After every row comes roughly how far along a hidden order it lies, from 0 to 15.
[  1  -6  -9  -1  -1 -15 -13  31 -33 -14 -25 -23   6 -15  30 -12  14  -8
   2   5   9  21  -2  22 -30  -8 -38  14   9  16   1  20  33   1   4 -13
   1   4   0   0  17 -22   6  15   0   3 -17   0   2 -62  -2 -18 -27 -11
 -22  -8   6  -6  -5  24  -1  -1  -2 -11   7   4 -20   7   9  -3  -4  -1
   0   3   0  19   0] | 14
[ -1  10  -7   2  19  23  23 -25 -17  15   1  24  13  12 -30  -2   6   3
  16  -4  -4   2   0  23   1  13   8  31  14   3  16 -23 -12  -6  13   1
  16   5   1 -18  12  20   1 -23   4  12  -2   8  25  14  -2  -3  53  23
  26  14  -5   6 -14  42  -7   1  -7 -22  22  34  12  -9  -4  -9   1  -8
  -9  -7  -4 -11  -9] | 0
[  2 -23  -6   1  -4  -6  -2  -7  25   5 -23 -45   2  -7  -4 -25   3 -13
  -4  -2  -3   2   3   5 -44 -11 -14 -18  -2  29   1  13   2 -11  -9  -6
  -3  29  21  -5  -2 -42 -11   2  -2  -7 -10   4  -4   8 -11 -25   4  -3
  -5 -23  -2  19   1 -46   4  -3  13   4   8  -7  14  -6   2  -5 -12   5
   1  12  14  22  -1] | 12
[  6  -8   9   3  16  21  18  -9 -15  11  -7   1  13  11 -17   4  -8  -8
  20 -20  -3  -5  -4   6 -22  16   6  -2  -3   4  15 -22  19  -1  11  -4
  22  15  -3 -14  22  21   7   5   2   7 -14   9  24   9   0 -14  47  16
  25  10  -2   7  -7  39  12  -1  -8 -24  44  39  11   0   7 -13  -1 -21
  -6 -10  -8  -4  -9] | 1
[ -4  -1  -3  -1  -9  -8  22  27 -10   2  -5 -11  -1   6   2  14  14 -17
   2 -18  12   7   5  18   2  -9   7  -4  -3   3   3  24   4   0  10  -6
   2  -1   9   2  -5 -18 -13 -17   0   4  -6   3  -8   3   6  -8 -11 -15
   0 -24  -1  -5  -9  11  -9  -5  -3  -5 -23  -8 -14 -11  -1  -1 -14   5
   1 -13  14   4   7] | 5
[  6 -25 -15  -7  -2  -5  -9  -3  18 -14 -31 -63  -3   5  -2   1  -2  -3
  -4 -26  -6   7   5  15 -43  -9  -3 -24  -3  20   2  17  23  -3 -16 -33
  -8  29   6  -4  -2 -43 -11  13   1  -5 -27  -4  -2 -39 -12  -9  15   5
 -18   0   2  -1   6 -51  15  -2   2  -2  24  18 -13  -1  -1 -16  -9  -8
  -7   4  -3  22  -3] | 15
[ -2  -9   3   0  -2  -6 -20  28 -36 -12 -22  -1   9 -14  19 -28  12   0
   1  12   0  20  -3 -30   5   1 -44   7  11   8  -4   8  24   3  -7  -9
  -1   3   1  -2  11  -8   2  22   1   2  -7  -2   9 -65  -4 -13 -37  -8
 -20   8   4  -4  -3  16   5  17  -3  -5  18   7 -14   3  11  -1   4  -9
  -1  16  -6   5   0] | 15
[  0 -14   9   4  -7   1 -17  16 -26 -13 -13  -3   9   2   1 -27  10   3
  -6  14  -6  17   1 -37  19   6 -41  -1   9  -3  -2   2  -2  -2 -11  -4
  -3  -4  21  -3  -7   6   1  16   0  -2   7  -1  16 -54  -2  -4 -21 -14
   3  14  -2   1   1 -16  15  13   9   2   5   5   0  16   1   5   5 -15
  -3  17  -8  -7   8] | 13
[  7 -37  13   4  -9   9  -1  18  -9  -5 -14 -18   6  15  -6 -30  -1   0
  -1   5  -5   8   1 -30   7  11 -37 -15 -11   0   8 -27   5  -8 -10 -14
  -7 -12  22  -1  -8  -9  -1   8  -3  -8  -7  -4  18 -32   4  -1   0  -7
  -5   8  -7   8  10 -29  11  11  16  -1   8   4  10  11   5  -3   8 -12
  -2  12  -7   3  11] | 10

[ -4  15   9 -35  -7  21   0   0  60   8 -32 -17   2  -7 -16  40 -13   6
  30  -1   5  14 -10  25  23 -11 -14] | 13
[ -2   3 -17  19 -12 -12   6  -6 -77   3  18  -1  -4   4  -1 -52   0 -13
  -2   2  -2   1   5   1  17  31 -22] | 2
[ -6  15  12 -22 -23  14   9 -14  51  12 -20 -32  12   3 -16  72 -13   2
  30   3  -3   3 -13  18  23  17 -38] | 9
[  7  16  18 -26   3   7  -3   1  51  -5  -8  10   3   5 -13 -19 -23  15
  -8 -12  19   6  -1   4  14 -44  14] | 15
[-14   7  -7 -13 -31  -1  14 -20  15   8   6 -36   2   6  -7  53   2 -12
  27   9  -3 -10 -12  18   8  47 -63] | 2
[  5   5 -14  18  -1  -8   2  -2 -18  17  15  24  -6  -1   9 -71 -18 -12
 -22  -4   7  14  10 -17   7 -23  24] | 8
[ -1   7  16 -29  -5  28   1  -5 100  23 -22 -20   9 -15  -2  82 -17  -1
  21   1   1  12  -4   4   5 -26   2] | 15
[ -6  14 -11  -2 -27   5   4  12 -33  17   7  -5  -3   5 -15 -11 -11 -11
  20   2   2   8   0  14  25  21 -24] | 6
[-10  32  -7 -18 -52   1  23  -4 -52  50  28   7  -1   7 -16 -53 -27 -29
  36   2  11  11   3  -5  12  -1 -19] | 6
[  4  26  17 -24 -14   0   1  -4   2  12  -3  12   1   5 -15 -49 -29   0
  -3  -9  19   9   1  -6  12 -25   6] | 13
[-13   3  -8  -7 -10  13  23   2  33  29  42 -14   7 -12  -1  51  16 -14
  29   6 -12   1  -1   5  -4  -1 -25] | 6
[ -2 -13 -12  17   5  15  -1   0  67  27   0  -4   4 -17   8  55 -11  -9
  -1   4 -13  13   4  -5  15 -12  10] | 8
[  8  14  -9   2   7  11  -5  20 -11  12  -3  29  -7  -3  -5 -56 -27  -2
  -6  -9  12  29  12   2  28 -49  36] | 14
[  3  -1  12   1   6  18  -6 -16  97  32 -20 -10   8 -14   9  70 -32  -3
   3  -2   1  12  -1 -12   9 -30  13] | 12
[-13  17   3 -30 -40   8  16 -18  38  25  -5 -35   9   5 -17  63 -11 -12
  40   6  -2  -7 -13  16  16  28 -56] | 5
[-12  20 -22   0 -45  -4  21   4 -94  28  32  -2  -4   6 -14 -49  -8 -32
  32   5   0   6   6   5  16  28 -32] | 2
[ -9   5  -4 -29   5  28  -2  23  67  13 -12  -6  -4 -22  -7  40   6  -3
  27   2   1  22  -1  24  10 -33   8] | 15
[ -2  -2  -2  -8   4  26   0   3  93  36   2  -9   4 -14   6  85 -19  -6
  18   0  -4  21   1  -1   4 -31   7] | 13
[  3  18   3  -7  -3   3   0  15  -5   3  -7  15  -6   1 -11 -64 -15   4
   3  -7  13  17   2  10  22 -31  18] | 11
[ -3  -4 -10  13 -23  -8   1 -34  20  26 -15 -23   5  -2   7  44 -26 -20
  -2   8  -4  -5  -4 -13   9  42 -36] | 2
[ -8   1 -36  30 -26  -7  18   3 -58  36  43   7  -5   0   5 -35  -5 -34
   6   8  -5   7  14 -13   7  15 -12] | 1
[ -6   9  -5 -14 -21  10   2  10  -2   8  -4 -11  -1   4 -19  14  -2  -4
  28   2   0   8  -6  25  30  18 -28] | 7
[-15  17 -18  -7 -55   1  16   5 -69  33  28 -15  -6   7 -15 -30  -3 -33
  43  10   0   3   1  12  14  51 -51] | 0
[ -2  22  17 -38  -6  13   2   0  59   4 -16  -7   3   2 -18  16 -17  12
  23  -7  12   7 -12  25  17 -26 -11] | 13
[ -1  18   1 -23 -14  16  -6  12  24  15 -26   9  -6  -2 -17 -21 -29  -2
   8  -6  15  23  -3  15  36 -25   4] | 14
[ -9  11 -15  15 -40  -9  28 -18 -17  52  33 -12   9   6   4   0 -19 -35
  22   7  -3  -1   8 -20  -4  25 -22] | 0
[  4  19   0  -8 -10  -2  -2   7 -45  -2  -3  22  -7  -3 -14 -99  -6   2
   3  -6  12   8   0   7  20 -11   7] | 9
[  0  10 -14  -8   1  21  -4  14  22  36 -17  12  -4 -14  -1   3 -32 -12
  21  -3   6  33   8  -2  26 -46  31] | 14
[ -8   7 -27  22 -17 -12  15   9 -98  22  47  16  -8   2  -4 -74   2 -21
   4   0   0   3   9   2  12  11 -12] | 3
[ -4  23  10 -36 -21  24   2  -7  65  25 -35 -19   5  -6 -16  48 -33  -4
  41   0   7  19  -9  17  30 -11 -11] | 14
[  8   3   1   9  -3  -1  -4 -14  31  13 -12   7   1  -1   3 -12 -21   1
 -18  -4   5   9   0 -10  14 -15   8] | 9
[-11  10 -17   9 -26   0  16   5 -62  23  23  -3  -2   2  -9 -30  -4 -19
  18   2  -1  12   3   5  13  20 -24] | 5
[  0  -2 -13  -5   5  22  -8   7  31  46 -17   5  -3 -14   6  60 -39 -13
  12  -1   3  30   3  -8  19 -42  26] | 15
